Below are the code and all the weights of a small trained network. Each question names an input and a target symbol and asks about switching units off, where a switched-off unit gives its printed mean instead of its output.

import numpy as np


def w(rows, s, z=0):
    codes = np.array(rows[::2]) - 128.0
    scale = np.full(codes.shape[1], s)
    scale[-1] = z or s
    return codes * scale


def norm(h):
    return h / np.sqrt((h * h).mean(-1, keepdims=True) + 1e-5)


def f(y):
    return y / 2 * (1 + np.tanh(0.7978845608 * (y + 0.044715 * y**3)))


def softmax(a):
    e = np.exp(a - a.max(-1, keepdims=True))
    return e / e.sum(-1, keepdims=True)


def log_softmax(a):
    a = a - a.max(-1, keepdims=True)
    return a - np.log(np.exp(a).sum(-1, keepdims=True))


def net(x, mask):
    ids = ['Ξαεηθφψ'.index(c) for c in x.split()]
    T = len(ids)
    res = E[ids] + P[:T]
    r = norm(res)
    for j in range(2):
        rows = slice(3 * j, 3 * j + 3)
        q, k, v = (r @ M[0][rows].T for M in (Q, K, V))
        z = softmax(np.where(np.tri(T) > 0, q @ k.T / 3**0.5, -1e9)) @ v
        o = O[0][rows]
        res = res + np.where(mask[j], z, o[:, -1]) @ o[:, :-1]
    y = f(norm(res) @ A[0][:, :-1].T + A[0][:, -1])
    res = res + np.where(mask[2:10], y, B[0][:, -1]) @ B[0][:, :-1]
    return log_softmax(norm(res)[-1] @ U[:, :-1].T + U[:, -1])


Q, K, V, O, A, B = {}, {}, {}, {}, {}, {}
E = w([
[107,96,106,151],'Ξ',
[137,129,126,5],'α',
[116,90,101,147],'ε',
[105,63,181,151],'η',
[152,197,101,242],'θ',
[93,8,71,190],'φ',
[61,140,138,132],'ψ',
],0.013)
P = w([
[107,124,33,2],'0',
[106,93,60,44],'1',
[111,95,88,64],'2',
[123,104,63,109],'3',
[131,99,74,137],'4',
[145,113,92,145],'5',
[148,101,115,166],'6',
[150,116,123,179],'7',
[159,115,147,184],'8',
[164,126,173,189],'9',
[172,127,185,206],'10',
[180,134,189,191],'11',
[183,143,210,194],'12',
],0.0042)
Q[0] = w([
[207,101,120,155],'h1',
[116,197,117,183],'h1',
[185,132,98,57],'h1',
[183,105,201,62],'h2',
[4,54,109,249],'h2',
[57,112,138,158],'h2',
],0.013)
K[0] = w([
[50,67,212,167],'h1',
[99,60,59,54],'h1',
[70,161,108,171],'h1',
[123,133,70,43],'h2',
[159,220,181,254],'h2',
[200,232,154,154],'h2',
],0.01)
V[0] = w([
[111,110,52,138],'h1',
[37,211,142,133],'h1',
[196,155,89,151],'h1',
[253,123,59,149],'h2',
[186,190,102,104],'h2',
[220,58,160,50],'h2',
],0.0073)
O[0] = w([
[119,101,217,126,210],'h1',
[1,164,110,147,89],'h1',
[143,44,78,114,87],'h1',
[214,142,109,55,165],'h2',
[138,218,89,79,110],'h2',
[178,107,180,197,1],'h2',
],0.0082,0.0056)
A[0] = w([
[88,77,42,180,145],'n1',
[144,143,69,201,76],'n2',
[144,94,87,1,241],'n3',
[113,95,133,196,155],'n4',
[84,74,157,74,6],'n5',
[159,193,39,217,183],'n6',
[143,89,195,168,192],'n7',
[124,226,167,91,178],'n8',
],0.0099,0.0021)
B[0] = w([
[138,163,231,62,171],'n1',
[85,73,35,113,132],'n2',
[136,202,154,154,255],'n3',
[126,171,143,82,161],'n4',
[96,126,2,145,162],'n5',
[91,51,56,163,155],'n6',
[179,199,56,111,169],'n7',
[117,93,177,112,171],'n8',
],0.0068,0.0083)
U = w([
[72,145,29,91,64],'Ξ',
[117,148,140,92,3],'α',
[153,113,117,138,189],'ε',
[140,125,197,205,133],'η',
[113,141,93,181,46],'θ',
[148,42,156,114,249],'φ',
[7,115,160,162,203],'ψ',
],0.011,0.0032)

Each question gives the input, a string of symbols that net reads in full, and the target symbol t.
The units are the heads (3 rows each of Q, K, V and O) and the neurons (one row each of A and B). Each row of codes is followed by its name. A weight is (code - 128) times the scale printed after its matrix; where a second scale follows, it is the last column's (O, A, B and U).
mask holds one flag per unit, heads first, then neurons. A switched-off unit (its flag False) gives its mean, the last column of its rows in O or B, instead of its output. The means were averaged over made-up inputs and are rounded, as every weight is.
A unit's drop is (log p(t) with every unit on - log p(t) with that unit switched off) / (log p(t) with every unit on - log p(t) with every unit switched off).
The circuit of an input: a set's keep is (log p(t) with only the set's units on - log p(t) with every unit switched off) / (log p(t) with every unit on - log p(t) with every unit switched off). Starting from all 10 units, units are removed one at a time, each time the one whose removal leaves the highest keep (on an exact tie, the one counted first), for as long as the keep stays at least 0.8.
units of the circuit, in order: the units of the circuit, biggest drop first
most important unit: the unit with the biggest drop
k most important neurons: the k neurons with the biggest drops, biggest first
heads that matter: for each layer, one digit per head in row order, 1 if its drop is at least 0.15 and else 0, layers parted by /
drop of u: that unit's drop, to one decimal
input η ψ Ξ ε η, target η: most important unit	h2
input ψ η ψ Ξ θ ψ Ξ θ θ α, target Ξ: units of the circuit, in order	[h1, n5]
input φ ε Ξ θ η, target Ξ: heads that matter	00
input ε α ψ φ, target ψ: heads that matter	11
input α α ε, target ε: units of the circuit, in order	[h2, n7]
input ψ φ ψ Ξ φ θ Ξ φ η φ α, target Ξ: heads that matter	11
input Ξ Ξ ψ Ξ, target ψ: heads that matter	01
input ψ φ η ε ψ ψ φ, target ψ: heads that matter	01
input ψ Ξ φ η η Ξ, target η: heads that matter	01
input Ξ η φ Ξ, target φ: units of the circuit, in order	[h2, n3]
input η φ θ, target Ξ: units of the circuit, in order	[h2, n6]
input η ε Ξ φ θ, target Ξ: 3 most important neurons	[n2, n6, n3]
input η Ξ η φ η, target η: units of the circuit, in order	[h2, n7]
input η Ξ ε, target η: units of the circuit, in order	[h2]
input η α ε α ψ α ψ ψ ψ ε, target ψ: drop of n4	0.0
input η η ε, target η: drop of n7	0.1
input Ξ φ η η Ξ, target η: drop of n7	0.1
